Below is a small trained network, with its code and all its weights. Each question gives an input and a class and asks what happens when units are switched off, that is, made to give their printed mean instead of their output.

import numpy as np


def w(rows, s, z=0):
    codes = np.array(rows[::2]) - 128.0
    scale = np.full(codes.shape[1], s)
    scale[-1] = z or s
    return codes * scale


def f(y):
    return y / 2 * (1 + np.tanh(0.7978845608 * (y + 0.044715 * y**3)))


def log_softmax(a):
    a = a - a.max(-1, keepdims=True)
    return a - np.log(np.exp(a).sum(-1, keepdims=True))


def net(x, mask):
    res = np.array(x, float).reshape(1, 8) / 4 @ E
    y = f(res @ A[0][:, :-1].T + A[0][:, -1])
    res = res + np.where(mask, y, B[0][:, -1]) @ B[0][:, :-1]
    return log_softmax(res[-1] @ U[:, :-1].T + U[:, -1])


A, B = {}, {}
E = w([
[131,138,43,255,67,133,131,121,79,215,29],'x0',
[100,128,157,72,110,139,156,126,61,139,122],'x1',
[151,177,122,180,172,158,72,108,187,41,95],'x2',
[121,211,168,100,151,165,153,102,53,70,109],'x3',
[157,164,194,132,97,156,156,127,193,122,100],'x4',
[124,197,105,170,199,59,143,122,127,150,156],'x5',
[236,158,71,176,120,112,202,137,125,103,184],'x6',
[96,138,136,174,42,185,151,134,151,146,193],'x7',
],0.0088)
A[0] = w([
[104,77,188,78,131,103,145,127,160,115,213,54],'neuron 1',
[147,117,146,114,124,120,153,127,57,140,64,153],'neuron 2',
[163,96,109,99,82,142,177,126,12,98,132,59],'neuron 3',
[117,244,141,141,215,121,134,127,93,58,171,79],'neuron 4',
[41,118,144,119,120,74,141,131,47,240,62,68],'neuron 5',
[252,193,144,145,169,98,169,130,169,92,88,3],'neuron 6',
[53,111,203,93,124,207,57,124,151,56,56,68],'neuron 7',
[139,53,66,106,234,32,62,126,128,106,130,41],'neuron 8',
],0.013,0.005)
B[0] = w([
[114,106,158,96,126,115,148,135,181,146,189,213],'neuron 1',
[137,117,133,92,161,130,148,129,91,155,104,191],'neuron 2',
[186,95,109,114,107,180,164,141,46,121,135,200],'neuron 3',
[77,224,127,140,144,74,113,115,87,83,161,222],'neuron 4',
[87,155,143,102,150,106,128,113,131,248,75,249],'neuron 5',
[220,182,138,120,139,91,147,112,173,126,82,210],'neuron 6',
[93,97,157,131,104,185,97,135,157,52,75,241],'neuron 7',
[141,4,90,154,214,107,80,149,111,107,127,233],'neuron 8',
],0.014,0.015)
U = w([
[76,129,121,102,126,125,131,131,105,208,95,148],'0',
[135,88,97,128,188,86,85,147,134,106,132,87],'1',
[73,189,138,109,156,95,111,116,90,75,169,33],'2',
[110,109,185,36,120,122,162,160,187,122,215,191],'3',
[85,128,167,102,111,174,84,132,150,68,83,109],'4',
[142,124,42,254,17,148,122,144,204,182,134,251],'5',
[161,119,101,92,91,168,182,152,62,135,153,99],'6',
[194,181,122,131,144,92,144,117,159,97,111,109],'7',
],0.0093,0.0033)

Each question gives the input, the list of numbers given to net, and the class t.
The units are the neurons (one row each of A and B). Each row of codes is followed by its name. A weight is (code - 128) times the scale printed after its matrix; where a second scale follows, it is the last column's (A, B and U).
mask holds one flag per neuron, in row order. A switched-off neuron (its flag False) gives its mean, the last column of its row in B, instead of its output. The means were averaged over made-up inputs and are rounded, as every weight is.
A unit's drop is (log p(t) with every unit on - log p(t) with that unit switched off) / (log p(t) with every unit on - log p(t) with every unit switched off).
The circuit of an input: a set's keep is (log p(t) with only the set's units on - log p(t) with every unit switched off) / (log p(t) with every unit on - log p(t) with every unit switched off). Starting from all 8 units, units are removed one at a time, each time the one whose removal leaves the highest keep (on an exact tie, the one counted first), for as long as the keep stays at least 0.8.
units of the circuit, in order: the units of the circuit, biggest drop first
unit that matters most: the unit with the biggest drop
k most important neurons: the k neurons with the biggest drops, biggest first
drop of u: that unit's drop, to one decimal
input [-8,-5,-5,-1,6,3,5,-6], class 7: 3 most important neurons : (neuron 6; neuron 4; neuron 7)
input [2,4,-6,-7,-8,-6,3,5], class 6: 2 most important neurons : (neuron 3; neuron 4)
input [6,-6,-1,-3,6,0,-3,-1], class 5: unit that matters most : neuron 2
input [1,-4,3,2,-6,6,-8,5], class 2: units of the circuit, in order : (neuron 4; neuron 8)
input [-1,7,-7,-7,-1,-7,2,6], class 6: 3 most important neurons : (neuron 3; neuron 7; neuron 4)
input [-2,-8,8,-8,-3,-5,3,5], class 5: 2 most important neurons : (neuron 4; neuron 2)
input [0,1,0,-1,0,-1,4,-4], class 7: units of the circuit, in order : (neuron 6; neuron 8; neuron 7)
input [-2,4,5,0,-3,4,6,2], class 2: 2 most important neurons : (neuron 4; neuron 3)
input [-2,2,2,6,-3,-5,8,-8], class 7: 2 most important neurons : (neuron 6; neuron 4)
input [-2,-2,1,-6,4,-1,4,1], class 7: 3 most important neurons : (neuron 6; neuron 7; neuron 8)
input [-3,2,-4,5,-3,3,5,7], class 6: 3 most important neurons : (neuron 3; neuron 7; neuron 5)
input [-3,-6,-4,6,-6,-5,-1,3], class 3: 2 most important neurons : (neuron 1; neuron 8)
input [-5,3,5,1,-2,-4,6,0], class 7: 2 most important neurons : (neuron 6; neuron 7)
input [2,6,-5,3,6,-7,-2,8], class 6: 2 most important neurons : (neuron 3; neuron 4)
input [-7,-5,1,6,-5,0,0,2], class 2: units of the circuit, in order : (neuron 4)
input [-1,-5,-7,8,6,4,-4,-8], class 2: drop of neuron 3 : 0.1
input [5,-6,-2,5,-7,3,6,1], class 6: drop of neuron 3 : 1.0
input [3,-7,1,-6,-5,-4,-5,3], class 5: drop of neuron 7 : 0.0
